Here is a tiny trained network, its code and every weight. The questions are about switching its units off for an input and a class, where a switched-off unit gives its printed mean instead of its output.

import numpy as np


def w(rows, s, z=0):
    codes = np.array(rows[::2]) - 128.0
    scale = np.full(codes.shape[1], s)
    scale[-1] = z or s
    return codes * scale


def f(y):
    return y / 2 * (1 + np.tanh(0.7978845608 * (y + 0.044715 * y**3)))


def log_softmax(a):
    a = a - a.max(-1, keepdims=True)
    return a - np.log(np.exp(a).sum(-1, keepdims=True))


def net(x, mask):
    res = np.array(x, float).reshape(1, 4) / 4 @ E
    y = f(res @ A[0][:, :-1].T + A[0][:, -1])
    res = res + np.where(mask, y, B[0][:, -1]) @ B[0][:, :-1]
    return log_softmax(res[-1] @ U[:, :-1].T + U[:, -1])


A, B = {}, {}
E = w([
[127,123,130,131],'x0',
[76,65,78,155],'x1',
[150,131,64,179],'x2',
[250,61,135,70],'x3',
],0.012)
A[0] = w([
[214,76,104,146,128],'N0',
[175,78,108,144,202],'N1',
[114,122,91,156,138],'N2',
[54,55,178,80,138],'N3',
[132,96,166,45,91],'N4',
[201,40,79,95,2],'N5',
[185,113,192,83,88],'N6',
[37,111,130,194,147],'N7',
[91,50,114,92,131],'N8',
[191,159,177,92,116],'N9',
[37,97,93,205,81],'N10',
[148,113,164,120,84],'N11',
[175,88,54,113,224],'N12',
[114,147,100,177,70],'N13',
[104,136,82,142,77],'N14',
[207,161,143,137,94],'N15',
[111,34,191,63,136],'N16',
[124,127,8,169,70],'N17',
[145,133,162,83,110],'N18',
[81,235,160,159,113],'N19',
],0.013,0.0076)
B[0] = w([
[58,134,104,159,220],'N0',
[69,161,219,125,212],'N1',
[166,143,48,55,164],'N2',
[43,243,183,181,195],'N3',
[190,33,131,146,181],'N4',
[101,254,94,170,208],'N5',
[164,82,139,109,202],'N6',
[187,177,116,81,249],'N7',
[93,205,162,137,179],'N8',
[132,70,181,156,198],'N9',
[215,87,75,62,238],'N10',
[229,9,159,111,140],'N11',
[60,116,198,143,232],'N12',
[220,83,102,116,155],'N13',
[174,102,130,62,149],'N14',
[148,158,153,202,175],'N15',
[171,100,67,103,210],'N16',
[177,133,23,74,192],'N17',
[152,23,198,154,163],'N18',
[43,206,229,137,233],'N19',
],0.0066,0.011)
U = w([
[60,132,190,151,132],'0',
[96,213,48,149,252],'1',
[255,72,64,110,6],'2',
],0.0079,0.0046)

Each question gives the input, the list of numbers given to net, and the class t.
The units are the neurons (one row each of A and B). Each row of codes is followed by its name. A weight is (code - 128) times the scale printed after its matrix; where a second scale follows, it is the last column's (A, B and U).
mask holds one flag per neuron, in row order. A switched-off neuron (its flag False) gives its mean, the last column of its row in B, instead of its output. The means were averaged over made-up inputs and are rounded, as every weight is.
A unit's drop is (log p(t) with every unit on - log p(t) with that unit switched off) / (log p(t) with every unit on - log p(t) with every unit switched off).
The circuit of an input: a set's keep is (log p(t) with only the set's units on - log p(t) with every unit switched off) / (log p(t) with every unit on - log p(t) with every unit switched off). Starting from the 12 units with the biggest drops (on a tie, the unit counted first), units are removed one at a time, each time the one whose removal leaves the highest keep (on an exact tie, the one counted first), for as long as the keep stays at least 0.8.
units of the circuit, in order: the units of the circuit, biggest drop first
unit that matters most: the unit with the biggest drop
k most important neurons: the k neurons with the biggest drops, biggest first
drop when u is switched off: that unit's drop, to one decimal
input [1,-2,7,6], class 0: unit that matters most	N12
input [-4,1,2,-2], class 2: 4 most important neurons	[N3 N5 N0 N19]
input [3,-4,8,4], class 0: units of the circuit, in order	[N12 N1]
input [4,1,2,-8], class 2: units of the circuit, in order	[N10 N13]
input [-4,6,-7,-8], class 1: 2 most important neurons	[N7 N10]
input [8,3,2,7], class 1: 3 most important neurons	[N5 N19 N16]
input [-5,6,2,-2], class 2: units of the circuit, in order	[N10 N19]
input [-2,-4,-3,1], class 2: 2 most important neurons	[N19 N12]
input [-6,1,6,5], class 1: drop when N5 is switched off	0.4
input [6,3,2,-7], class 2: drop when N10 is switched off	0.5
input [1,1,-1,7], class 0: drop when N1 is switched off	0.2
